Below are the code and all the weights of a small trained network. Each question names an input and a class and asks about switching units off, where a switched-off unit gives its printed mean instead of its output.

import numpy as np


def w(rows, s, z=0):
    codes = np.array(rows[::2]) - 128.0
    scale = np.full(codes.shape[1], s)
    scale[-1] = z or s
    return codes * scale


def norm(h):
    return h / np.sqrt((h * h).mean(-1, keepdims=True) + 1e-5)


def f(y):
    return np.maximum(y, 0)


def log_softmax(a):
    a = a - a.max(-1, keepdims=True)
    return a - np.log(np.exp(a).sum(-1, keepdims=True))


def net(x, mask):
    res = np.array(x, float).reshape(1, 8) / 4 @ E
    u = 0
    for l in range(4):
        y = f(norm(res) @ A[l][:, :-1].T + A[l][:, -1])
        res = res + np.where(mask[u : u + 3], y, B[l][:, -1]) @ B[l][:, :-1]
        u += 3
    return log_softmax(norm(res)[-1] @ U[:, :-1].T + U[:, -1])


A, B = {}, {}
E = w([
[117,132,126],'x0',
[69,2,156],'x1',
[119,142,157],'x2',
[131,128,128],'x3',
[127,127,124],'x4',
[125,134,126],'x5',
[179,98,165],'x6',
[118,136,135],'x7',
],0.0077)
A[0] = w([
[33,163,32,1],'0.n0',
[65,20,81,229],'0.n1',
[255,7,220,156],'0.n2',
],0.007,0.0024)
B[0] = w([
[88,254,226,180],'0.n0',
[114,235,202,254],'0.n1',
[160,169,191,249],'0.n2',
],0.0061,0.0054)
A[1] = w([
[128,114,134,2],'1.n0',
[71,6,126,123],'1.n1',
[81,150,92,48],'1.n2',
],0.014,0.00092)
B[1] = w([
[121,115,185,137],'1.n0',
[63,91,205,251],'1.n1',
[165,146,254,248],'1.n2',
],0.0083,0.0021)
A[2] = w([
[37,145,106,4],'2.n0',
[172,223,92,252],'2.n1',
[49,2,109,223],'2.n2',
],0.0087,0.0025)
B[2] = w([
[75,254,83,139],'2.n0',
[29,23,114,254],'2.n1',
[20,63,254,163],'2.n2',
],0.0063,0.0065)
A[3] = w([
[172,254,95,6],'3.n0',
[93,159,247,174],'3.n1',
[16,69,129,154],'3.n2',
],0.011,0.0027)
B[3] = w([
[43,35,253,145],'3.n0',
[247,100,55,251],'3.n1',
[92,178,2,191],'3.n2',
],0.0082,0.013)
U = w([
[20,95,229,133],'0',
[165,255,163,254],'1',
[155,187,102,160],'2',
[147,183,100,149],'3',
[148,163,87,79],'4',
[147,171,92,74],'5',
[143,133,77,13],'6',
],0.0097,0.0035)

Each question gives the input, the list of numbers given to net, and the class t.
The units are the neurons (one row each of A and B). Each row of codes is followed by its name. A weight is (code - 128) times the scale printed after its matrix; where a second scale follows, it is the last column's (A, B and U).
mask holds one flag per neuron, layer by layer. A switched-off neuron (its flag False) gives its mean, the last column of its row in B, instead of its output. The means were averaged over made-up inputs and are rounded, as every weight is.
A unit's drop is (log p(t) with every unit on - log p(t) with that unit switched off) / (log p(t) with every unit on - log p(t) with every unit switched off).
The circuit of an input: a set's keep is (log p(t) with only the set's units on - log p(t) with every unit switched off) / (log p(t) with every unit on - log p(t) with every unit switched off). Starting from all 12 units, units are removed one at a time, each time the one whose removal leaves the highest keep (on an exact tie, the one counted first), for as long as the keep stays at least 0.8.
circuit, biggest first: the units of the circuit, biggest drop first
unit that matters most: the unit with the biggest drop
k most important neurons: the k neurons with the biggest drops, biggest first
top k neurons in layer l: the k neurons of layer l with the biggest drops, biggest first
drop when u is switched off: that unit's drop, to one decimal
input [-5,-8,4,7,6,-7,6,7], class 0: unit that matters most => 3.n0
input [-2,2,-2,1,-6,-1,-6,-5], class 1: circuit, biggest first => [0.n0 0.n1]
input [2,-7,-3,7,5,-7,-6,-7], class 0: top 2 neurons in layer 3 => [3.n1 3.n0]
input [0,-7,-6,0,-3,-1,-1,1], class 0: 3 most important neurons => [3.n1 3.n0 2.n2]
input [-4,5,4,-2,4,-7,-8,-6], class 1: circuit, biggest first => [0.n1 2.n1]
input [7,-7,5,6,7,-7,1,-2], class 0: 4 most important neurons => [3.n1 2.n2 1.n1 3.n0]
input [3,-7,6,-1,1,4,6,-2], class 0: 3 most important neurons => [3.n0 2.n2 1.n1]
input [4,4,-6,-5,1,-6,6,6], class 1: circuit, biggest first => [0.n2 2.n1]
input [4,7,8,8,5,2,-8,6], class 1: circuit, biggest first => [0.n1 2.n1 3.n0]
input [-6,6,-1,-2,-5,6,-7,0], class 1: circuit, biggest first => [0.n1 2.n1]
input [4,-6,-1,-2,4,5,-3,-1], class 0: top 2 neurons in layer 3 => [3.n1 3.n0]
input [6,-8,1,-1,2,2,-6,-7], class 0: top 2 neurons in layer 3 => [3.n0 3.n2]
input [3,2,7,4,-4,-2,-8,-7], class 1: drop when 2.n1 is switched off => 0.2
input [-4,3,8,6,1,-6,-8,-3], class 1: circuit, biggest first => [2.n1]
input [-7,1,8,-6,0,7,-1,4], class 6: drop when 0.n0 is switched off => 0.1
input [-2,-8,-6,5,-5,-2,4,1], class 0: drop when 2.n2 is switched off => 0.0
input [5,-8,0,-6,5,4,-3,-4], class 0: drop when 3.n0 is switched off => 0.6
